Each row has a name. Each question is about the rows just above it.

D: [147, 185, 147, 147, 148, 61, 85, 139, 71, 71, 168, 59, 145, 166, 157, 134, 147, 69, 177, 127, 133, 139, 121, 135, 165, 117, 186, 134, 91, 176, 139, 67, 157, 124, 134, 190, 33, 162, 68, 125, 90, 120, 86]
E: [149, 124, 158, 171, 199, 51, 36, 128, 41, 80, 157, 98, 140, 114, 212, 101, 135, 73, 120, 117, 125, 130, 95, 98, 138, 124, 221, 115, 106, 189, 88, 101, 139, 148, 158, 158, 137, 133, 77, 90, 117, 91, 56]
V: [177, 146, 153, 131, 84, 65, 47, 129, 88, 58, 172, 146, 153, 168, 136, 91, 109, 83, 127, 98, 136, 142, 111, 133, 170, 118, 214, 140, 89, 235, 94, 73, 162, 161, 130, 191, 92, 144, 84, 53, 104, 118, 132]
L: [152, 179, 129, 156, 91, 59, 66, 148, 126, 39, 161, 18, 171, 205, 139, 138, 130, 98, 147, 117, 149, 171, 121, 128, 173, 89, 189, 108, 89, 221, 155, 66, 173, 131, 99, 210, 83, 167, 83, 115, 84, 158, 145]
Z: [166, 135, 157, 157, 121, 52, 58, 131, 45, 65, 186, 66, 137, 140, 177, 111, 112, 74, 151, 87, 109, 149, 146, 106, 174, 107, 229, 140, 100, 223, 91, 140, 132, 156, 103, 192, 92, 142, 68, 88, 90, 117, 90]
J: [186, 124, 177, 121, 120, 66, 51, 118, 21, 87, 191, 73, 126, 118, 157, 67, 95, 58, 138, 86, 107, 141, 119, 126, 162, 142, 235, 159, 96, 218, 54, 79, 134, 176, 131, 173, 112, 128, 70, 33, 108, 78, 87]
A: [149, 124, 158, 171, 199, 51, 36, 128, 41, 80, 157, 98, 140, 114, 212, 101, 135, 73, 120, 117, 125, 130, 95, 98, 138, 124, 221, 115, 106, 189, 88, 101, 139, 148, 158, 158, 137, 131, 95, 62, 108, 107, 111]
Y: [150, 136, 155, 164, 174, 50, 37, 131, 74, 69, 156, 77, 154, 145, 195, 101, 141, 86, 115, 122, 132, 136, 102, 104, 141, 120, 217, 111, 103, 196, 110, 90, 151, 147, 141, 174, 119, 139, 82, 93, 102, 111, 89]
M: [141, 141, 144, 177, 176, 45, 40, 137, 86, 60, 151, 141, 160, 155, 201, 119, 147, 93, 116, 126, 136, 137, 141, 99, 142, 106, 212, 212, 103, 196, 126, 93, 155, 135, 138, 179, 116, 147, 82, 114, 100, 126, 90]
F: [131, 145, 133, 188, 201, 53, 64, 139, 44, 73, 149, 94, 135, 122, 212, 116, 134, 67, 156, 119, 127, 116, 97, 100, 155, 103, 199, 98, 107, 183, 114, 101, 139, 123, 144, 168, 135, 145, 69, 131, 116, 108, 42]
G: [139, 199, 155, 143, 164, 41, 66, 147, 130, 56, 169, 47, 182, 218, 160, 115, 163, 107, 143, 32, 145, 162, 136, 129, 133, 124, 187, 70, 90, 147, 197, 50, 179, 119, 58, 201, 113, 174, 89, 154, 50, 148, 135]
Q: [152, 179, 129, 156, 91, 59, 66, 148, 126, 39, 161, 18, 171, 205, 139, 138, 130, 98, 147, 117, 149, 148, 121, 128, 173, 89, 189, 108, 89, 221, 155, 66, 173, 131, 99, 210, 83, 167, 83, 71, 104, 100, 117]
Count of [141] in M:
4
Whose row is [152, 179, 129, 156, 91, 59, 66, 148, 126, 39, 161, 18, 171, 205, 139, 138, 130, 98, 147, 117, 149, 171, 121, 128, 173, 89, 189, 108, 89, 221, 155, 66, 173, 131, 99, 210, 83, 167, 83, 115, 84, 158, 145]?
L
Which row holds [177, 146, 153, 131, 84, 65, 47, 129, 88, 58, 172, 146, 153, 168, 136, 91, 109, 83, 127, 98, 136, 142, 111, 133, 170, 118, 214, 140, 89, 235, 94, 73, 162, 161, 130, 191, 92, 144, 84, 53, 104, 118, 132]?
V
Times [159] occurs in L:
0
Times [147] occurs in D:
4
Times [145] occurs in F:
2

nozo: [248, 222, 30, 98, 83, 235, 175, 133, 210, 187, 248, 95, 134, 161, 227, 156, 208, 69, 211, 127, 203, 145, 52, 229, 65, 35, 57, 196, 210, 207, 103, 155, 84, 160, 180, 85, 105, 203, 76, 9, 212, 46, 100, 233, 241, 97, 61]
terad: [152, 120, 30, 129, 188, 249, 244, 118, 26, 230, 126, 114, 232, 119, 91, 196, 153, 13, 43, 59, 184, 81, 22, 106, 29, 159, 137, 133, 111, 212, 19, 9, 105, 157, 192, 19, 107, 244, 136, 158, 170, 206, 50, 47, 88, 205, 68]
seb: [248, 23, 25, 221, 48, 184, 176, 13, 28, 237, 107, 120, 229, 69, 44, 189, 9, 150, 80, 129, 233, 108, 52, 238, 163, 244, 210, 100, 177, 220, 69, 137, 137, 200, 108, 209, 93, 139, 107, 127, 107, 122, 166, 101, 159, 188, 117]
Bive: [152, 120, 30, 129, 188, 249, 244, 118, 26, 230, 59, 114, 232, 119, 91, 196, 153, 13, 43, 235, 184, 81, 22, 106, 29, 159, 137, 133, 111, 212, 19, 9, 105, 157, 192, 19, 107, 244, 136, 158, 12, 178, 73, 207, 79, 124, 212]
Times [248] occurs in nozo:
2
Whose row is [248, 222, 30, 98, 83, 235, 175, 133, 210, 187, 248, 95, 134, 161, 227, 156, 208, 69, 211, 127, 203, 145, 52, 229, 65, 35, 57, 196, 210, 207, 103, 155, 84, 160, 180, 85, 105, 203, 76, 9, 212, 46, 100, 233, 241, 97, 61]?
nozo
Times [187] occurs in nozo:
1
Whose row is [152, 120, 30, 129, 188, 249, 244, 118, 26, 230, 126, 114, 232, 119, 91, 196, 153, 13, 43, 59, 184, 81, 22, 106, 29, 159, 137, 133, 111, 212, 19, 9, 105, 157, 192, 19, 107, 244, 136, 158, 170, 206, 50, 47, 88, 205, 68]?
terad
Whose row is [248, 23, 25, 221, 48, 184, 176, 13, 28, 237, 107, 120, 229, 69, 44, 189, 9, 150, 80, 129, 233, 108, 52, 238, 163, 244, 210, 100, 177, 220, 69, 137, 137, 200, 108, 209, 93, 139, 107, 127, 107, 122, 166, 101, 159, 188, 117]?
seb

tedo: [83, 50, 22, 82]
zut: [104, 154, 33, 34]
Mam: [22, 154, 154, 154]
Nub: [86, 168, 12, 19]
Bav: [90, 164, 23, 69]
tizam: [85, 23, 18, 63]
budo: [76, 179, 18, 68]
How many times does tedo hold [22]?
1
Whose row is [76, 179, 18, 68]?
budo
Which value is in both Bav and tizam?
[23]
Times [154] occurs in Mam:
3
[86, 168, 12, 19] is in which row?
Nub
Count of [18] in budo:
1

